Below are the code and all the weights of a small trained network. Each question names an input and a target symbol and asks about switching units off, where a switched-off unit gives its printed mean instead of its output.

import numpy as np


def w(rows, s, z=0):
    codes = np.array(rows[::2]) - 128.0
    scale = np.full(codes.shape[1], s)
    scale[-1] = z or s
    return codes * scale


def f(y):
    return np.maximum(y, 0)


def softmax(a):
    e = np.exp(a - a.max(-1, keepdims=True))
    return e / e.sum(-1, keepdims=True)


def log_softmax(a):
    a = a - a.max(-1, keepdims=True)
    return a - np.log(np.exp(a).sum(-1, keepdims=True))


def net(x, mask):
    ids = ['ΓΣβδζηθλμπτφψ'.index(c) for c in x.split()]
    T = len(ids)
    res = E[ids] + P[:T]
    u = 0
    for l in range(3):
        r = res
        for j in range(3):
            rows = slice(2 * j, 2 * j + 2)
            q, k, v = (r @ M[l][rows].T for M in (Q, K, V))
            z = softmax(np.where(np.tri(T) > 0, q @ k.T / 2**0.5, -1e9)) @ v
            o = O[l][rows]
            res = res + np.where(mask[u + j], z, o[:, -1]) @ o[:, :-1]
        u += 3
        y = f(res @ A[l][:, :-1].T + A[l][:, -1])
        res = res + np.where(mask[u : u + 4], y, B[l][:, -1]) @ B[l][:, :-1]
        u += 4
    return log_softmax(res[-1] @ U[:, :-1].T + U[:, -1])


Q, K, V, O, A, B = {}, {}, {}, {}, {}, {}
E = w([
[127,112,126,118,139],'Γ',
[123,80,106,134,117],'Σ',
[110,116,142,189,167],'β',
[99,96,102,94,66],'δ',
[132,81,118,125,158],'ζ',
[130,77,124,95,174],'η',
[101,183,139,63,102],'θ',
[139,191,114,148,10],'λ',
[104,220,139,93,49],'μ',
[138,155,132,95,150],'π',
[165,68,112,211,141],'τ',
[199,160,127,138,90],'φ',
[146,174,153,76,181],'ψ',
],0.012)
P = w([
[126,131,145,156,93],'0',
[103,162,71,136,143],'1',
[125,102,191,152,82],'2',
[131,166,50,118,153],'3',
[139,93,210,140,81],'4',
[156,169,32,101,173],'5',
[154,84,228,129,80],'6',
[184,171,18,81,185],'7',
[183,70,245,114,84],'8',
[204,167,3,55,189],'9',
],0.0063)
Q[0] = w([
[101,94,212,127,99],'0.h1',
[107,108,123,128,140],'0.h1',
[189,86,213,149,121],'0.h2',
[140,144,168,123,159],'0.h2',
[209,122,134,103,128],'0.h3',
[178,142,95,6,91],'0.h3',
],0.018)
K[0] = w([
[133,129,217,125,113],'0.h1',
[133,123,134,127,161],'0.h1',
[200,115,26,101,174],'0.h2',
[158,153,125,72,151],'0.h2',
[198,93,119,84,107],'0.h3',
[167,113,3,71,163],'0.h3',
],0.017)
V[0] = w([
[112,114,65,114,144],'0.h1',
[142,81,254,124,93],'0.h1',
[87,128,166,168,134],'0.h2',
[177,147,193,139,131],'0.h2',
[153,134,130,135,146],'0.h3',
[122,147,39,123,141],'0.h3',
],0.0097)
O[0] = w([
[160,173,54,145,127,167],'0.h1',
[91,44,245,106,2,96],'0.h1',
[95,134,179,107,76,83],'0.h2',
[66,171,88,128,134,68],'0.h2',
[116,122,166,118,95,109],'0.h3',
[176,159,106,8,96,253],'0.h3',
],0.0042,0.0019)
A[0] = w([
[144,195,194,92,206,60],'0.n1',
[113,240,157,85,74,1],'0.n2',
[178,190,228,114,156,192],'0.n3',
[1,179,71,109,206,64],'0.n4',
],0.0077,0.0028)
B[0] = w([
[141,224,204,64,152,172],'0.n1',
[179,1,90,137,252,216],'0.n2',
[187,152,198,124,118,252],'0.n3',
[184,77,74,172,10,209],'0.n4',
],0.0089,0.0018)
Q[1] = w([
[133,159,25,98,197],'1.h1',
[94,42,124,129,164],'1.h1',
[196,77,74,84,120],'1.h2',
[75,101,171,140,89],'1.h2',
[63,173,122,136,177],'1.h3',
[135,28,252,92,124],'1.h3',
],0.022)
K[1] = w([
[165,183,24,152,181],'1.h1',
[82,86,147,196,207],'1.h1',
[217,64,127,64,98],'1.h2',
[62,121,197,170,147],'1.h2',
[116,112,156,127,211],'1.h3',
[3,185,119,123,47],'1.h3',
],0.018)
V[1] = w([
[151,135,209,177,107],'1.h1',
[157,200,82,199,117],'1.h1',
[211,106,142,115,150],'1.h2',
[90,139,171,139,125],'1.h2',
[252,56,153,148,217],'1.h3',
[169,129,152,235,227],'1.h3',
],0.014)
O[1] = w([
[205,99,173,113,172,112],'1.h1',
[161,193,133,206,112,141],'1.h1',
[108,93,122,136,60,255],'1.h2',
[169,106,155,116,176,24],'1.h2',
[214,70,114,36,118,210],'1.h3',
[255,129,104,113,195,22],'1.h3',
],0.0095,0.0043)
A[1] = w([
[140,255,132,140,145,97],'1.n1',
[121,84,148,208,196,69],'1.n2',
[78,217,54,115,211,81],'1.n3',
[172,207,200,129,96,252],'1.n4',
],0.0098,0.0018)
B[1] = w([
[156,57,99,98,95,176],'1.n1',
[208,126,165,86,229,169],'1.n2',
[91,254,82,189,171,176],'1.n3',
[68,192,145,86,79,252],'1.n4',
],0.0087,0.0034)
Q[2] = w([
[88,123,48,156,94],'2.h1',
[161,198,49,73,105],'2.h1',
[88,107,5,86,162],'2.h2',
[134,215,251,190,177],'2.h2',
[137,181,23,81,110],'2.h3',
[124,179,118,170,137],'2.h3',
],0.016)
K[2] = w([
[61,133,67,87,85],'2.h1',
[179,219,66,56,97],'2.h1',
[118,113,254,162,105],'2.h2',
[158,231,32,140,172],'2.h2',
[86,157,124,26,35],'2.h3',
[104,105,158,92,143],'2.h3',
],0.014)
V[2] = w([
[64,74,30,78,223],'2.h1',
[126,234,241,30,128],'2.h1',
[164,15,127,245,112],'2.h2',
[78,50,72,109,211],'2.h2',
[184,116,165,229,177],'2.h3',
[117,81,99,198,115],'2.h3',
],0.013)
O[2] = w([
[83,86,112,155,215,80],'2.h1',
[116,168,145,8,122,95],'2.h1',
[170,104,129,228,156,134],'2.h2',
[85,90,109,145,175,89],'2.h2',
[171,144,202,127,121,2],'2.h3',
[149,114,115,193,136,115],'2.h3',
],0.013,0.0086)
A[2] = w([
[116,142,175,97,107,10],'2.n1',
[141,197,103,155,249,64],'2.n2',
[112,254,56,178,175,58],'2.n3',
[166,129,111,81,126,1],'2.n4',
],0.012,0.0057)
B[2] = w([
[106,78,85,207,161,245],'2.n1',
[119,252,107,66,182,193],'2.n2',
[146,88,248,85,123,254],'2.n3',
[123,188,151,198,178,211],'2.n4',
],0.013,0.015)
U = w([
[164,104,156,15,92,222],'Γ',
[137,62,14,249,133,42],'Σ',
[132,135,190,144,178,67],'β',
[17,96,138,156,95,168],'δ',
[213,109,40,134,193,187],'ζ',
[95,97,86,121,208,57],'η',
[123,121,185,2,177,119],'θ',
[217,123,67,104,38,254],'λ',
[161,108,117,95,135,155],'μ',
[110,176,78,65,136,205],'π',
[196,73,213,141,101,75],'τ',
[144,168,139,155,130,62],'φ',
[103,149,125,129,191,76],'ψ',
],0.0058,0.0039)

Each question gives the input, a string of symbols that net reads in full, and the target symbol t.
The units are the heads (2 rows each of Q, K, V and O) and the neurons (one row each of A and B). Each row of codes is followed by its name. A weight is (code - 128) times the scale printed after its matrix; where a second scale follows, it is the last column's (O, A, B and U).
mask holds one flag per unit, layer by layer, with each layer's heads first. A switched-off unit (its flag False) gives its mean, the last column of its rows in O or B, instead of its output. The means were averaged over made-up inputs and are rounded, as every weight is.
A unit's drop is (log p(t) with every unit on - log p(t) with that unit switched off) / (log p(t) with every unit on - log p(t) with every unit switched off).
The circuit of an input: a set's keep is (log p(t) with only the set's units on - log p(t) with every unit switched off) / (log p(t) with every unit on - log p(t) with every unit switched off). Starting from the 12 units with the biggest drops (on a tie, the unit counted first), units are removed one at a time, each time the one whose removal leaves the highest keep (on an exact tie, the one counted first), for as long as the keep stays at least 0.8.
circuit, biggest first: the units of the circuit, biggest drop first
unit that matters most: the unit with the biggest drop
k most important neurons: the k neurons with the biggest drops, biggest first
top k neurons in layer l: the k neurons of layer l with the biggest drops, biggest first
heads that matter: for each layer, one digit per head in row order, 1 if its drop is at least 0.15 and else 0, layers parted by /
input δ Σ τ, target τ: most important neuron : 2.n2
input ψ δ τ τ Σ, target τ: circuit, biggest first : 2.h3; 1.h1; 2.h1
input τ λ τ Σ, target ζ: 3 most important neurons : 2.n2; 0.n3; 0.n4
input Σ π Σ δ φ, target δ: heads that matter : 000 / 001 / 000
input μ Σ τ δ, target ζ: circuit, biggest first : 1.h3; 2.h2
input φ λ η λ φ Γ τ δ θ μ, target Σ: 3 most important neurons : 0.n2; 0.n4; 1.n4
input Σ Σ Σ Σ Σ, target Σ: heads that matter : 000 / 000 / 010
input λ ζ θ Σ Σ τ, target ζ: circuit, biggest first : 1.h3; 0.h1
input φ Σ ψ Σ η, target η: circuit, biggest first : 1.h1; 1.n4; 2.h1; 2.h2
input δ Σ δ φ τ Σ ψ τ Σ β, target ζ: heads that matter : 100 / 001 / 010
input δ η λ, target δ: heads that matter : 000 / 001 / 000
input δ ζ τ φ Σ ψ Γ, target τ: circuit, biggest first : 2.h3; 1.h1; 0.h3
input π Σ λ φ φ Σ θ, target θ: 3 most important neurons : 0.n2; 1.n4; 0.n3
input θ Σ ζ Σ τ φ δ λ, target λ: circuit, biggest first : 2.h1; 1.h1
input Σ Γ Σ η Σ Σ ψ, target ψ: top 3 neurons in layer 2 : 2.n1; 2.n4; 2.n3
input ζ θ δ Σ Σ Σ, target β: heads that matter : 100 / 100 / 110
input Σ φ ψ ψ Σ Σ, target π: unit that matters most : 1.n4
input θ Σ τ, target τ: heads that matter : 000 / 100 / 001
input φ φ β τ Σ Σ β, target β: 3 most important neurons : 2.n1; 2.n4; 1.n2
input Σ Σ ψ Γ φ φ φ δ β, target β: unit that matters most : 2.n1
input δ Σ Γ δ ζ, target δ: heads that matter : 000 / 001 / 010
input μ Γ Σ β β ζ ψ τ, target π: heads that matter : 000 / 001 / 011
input τ τ δ φ μ δ, target λ: 3 most important neurons : 0.n2; 1.n4; 2.n1
input η δ δ Σ φ ψ δ ψ, target π: heads that matter : 000 / 000 / 101
input ζ μ δ Γ η ψ β δ δ θ, target δ: heads that matter : 101 / 111 / 101
input Σ φ δ η, target λ: heads that matter : 000 / 001 / 100
input Σ Σ τ ψ φ φ, target π: 3 most important neurons : 1.n4; 0.n1; 2.n4
input δ δ Σ Σ δ φ φ δ Σ, target δ: 3 most important neurons : 0.n2; 2.n3; 2.n2
